Below is a small trained network, with its code and all its weights. Each question gives an input and a class and asks what happens when units are switched off, that is, made to give their printed mean instead of their output.

import numpy as np


def w(rows, s, z=0):
    codes = np.array(rows[::2]) - 128.0
    scale = np.full(codes.shape[1], s)
    scale[-1] = z or s
    return codes * scale


def norm(h):
    return h / np.sqrt((h * h).mean(-1, keepdims=True) + 1e-5)


def f(y):
    return y / 2 * (1 + np.tanh(0.7978845608 * (y + 0.044715 * y**3)))


def log_softmax(a):
    a = a - a.max(-1, keepdims=True)
    return a - np.log(np.exp(a).sum(-1, keepdims=True))


def net(x, mask):
    res = np.array(x, float).reshape(1, 3) / 4 @ E
    u = 0
    for l in range(3):
        y = f(norm(res) @ A[l][:, :-1].T + A[l][:, -1])
        res = res + np.where(mask[u : u + 4], y, B[l][:, -1]) @ B[l][:, :-1]
        u += 4
    return log_softmax(norm(res)[-1] @ U[:, :-1].T + U[:, -1])


A, B = {}, {}
E = w([
[151,207,225],'x0',
[151,220,61],'x1',
[2,113,218],'x2',
],0.0065)
A[0] = w([
[167,80,102,131],'L0N1',
[103,136,205,2],'L0N2',
[90,1,121,125],'L0N3',
[152,96,142,228],'L0N4',
],0.012,0.004)
B[0] = w([
[225,65,125,168],'L0N1',
[147,98,221,157],'L0N2',
[2,104,51,253],'L0N3',
[92,23,115,182],'L0N4',
],0.0094,0.0062)
A[1] = w([
[214,147,133,106],'L1N1',
[166,117,63,16],'L1N2',
[249,114,86,12],'L1N3',
[39,209,76,253],'L1N4',
],0.014,0.0025)
B[1] = w([
[96,35,131,169],'L1N1',
[176,131,187,174],'L1N2',
[251,84,150,213],'L1N3',
[210,204,117,253],'L1N4',
],0.011,0.0058)
A[2] = w([
[96,134,251,1],'L2N1',
[74,167,124,149],'L2N2',
[104,113,204,50],'L2N3',
[166,125,18,170],'L2N4',
],0.014,0.0033)
B[2] = w([
[73,126,254,209],'L2N1',
[135,197,68,174],'L2N2',
[103,173,183,168],'L2N3',
[67,58,185,253],'L2N4',
],0.0099,0.0052)
U = w([
[217,13,121,160],'0',
[33,2,50,207],'1',
[173,194,118,124],'2',
[45,130,221,175],'3',
[41,178,48,5],'4',
],0.02,0.0034)

Each question gives the input, the list of numbers given to net, and the class t.
The units are the neurons (one row each of A and B). Each row of codes is followed by its name. A weight is (code - 128) times the scale printed after its matrix; where a second scale follows, it is the last column's (A, B and U).
mask holds one flag per neuron, layer by layer. A switched-off neuron (its flag False) gives its mean, the last column of its row in B, instead of its output. The means were averaged over made-up inputs and are rounded, as every weight is.
A unit's drop is (log p(t) with every unit on - log p(t) with that unit switched off) / (log p(t) with every unit on - log p(t) with every unit switched off).
The circuit of an input: a set's keep is (log p(t) with only the set's units on - log p(t) with every unit switched off) / (log p(t) with every unit on - log p(t) with every unit switched off). Starting from all 12 units, units are removed one at a time, each time the one whose removal leaves the highest keep (on an exact tie, the one counted first), for as long as the keep stays at least 0.8.
units of the circuit, in order: the units of the circuit, biggest drop first
k most important neurons: the k neurons with the biggest drops, biggest first
k most important neurons of layer l: the k neurons of layer l with the biggest drops, biggest first
drop of u: that unit's drop, to one decimal
input [-8,7,-2], class 0: units of the circuit, in order : (L0N3)
input [-8,5,5], class 4: units of the circuit, in order : (L1N4, L0N4)
input [-6,-8,-8], class 1: 4 most important neurons : (L0N3, L1N4, L0N4, L2N4)
input [8,7,-5], class 0: units of the circuit, in order : (L0N3, L1N1)
input [-8,3,-3], class 0: 4 most important neurons : (L0N3, L1N3, L1N2, L0N1)
input [7,4,1], class 2: 2 most important neurons : (L0N1, L2N4)
input [-1,4,8], class 4: 4 most important neurons : (L1N3, L1N4, L0N1, L1N2)
input [-7,4,8], class 4: 2 most important neurons of layer 1 : (L1N4, L1N3)
input [-4,8,6], class 2: 2 most important neurons : (L1N4, L0N3)
input [-1,-8,-7], class 1: 3 most important neurons : (L0N3, L0N4, L1N4)
input [0,2,3], class 2: 2 most important neurons : (L0N1, L0N4)
input [-2,7,7], class 2: 2 most important neurons : (L1N4, L0N3)
input [4,7,8], class 2: 2 most important neurons of layer 1 : (L1N4, L1N1)
input [-3,-2,6], class 4: most important neuron of layer 1 : (L1N4)
input [7,7,-7], class 0: 2 most important neurons : (L0N3, L1N1)
input [-2,-2,7], class 4: 2 most important neurons of layer 2 : (L2N2, L2N4)
input [-2,8,3], class 2: drop of L1N4 : 0.3
input [-2,-4,7], class 4: drop of L2N2 : 0.2
input [-6,7,2], class 2: drop of L1N4 : 0.9
input [-3,7,7], class 2: units of the circuit, in order : (L1N4)
input [-3,7,8], class 2: drop of L1N1 : 0.0
input [-4,6,1], class 2: 2 most important neurons : (L1N4, L0N1)
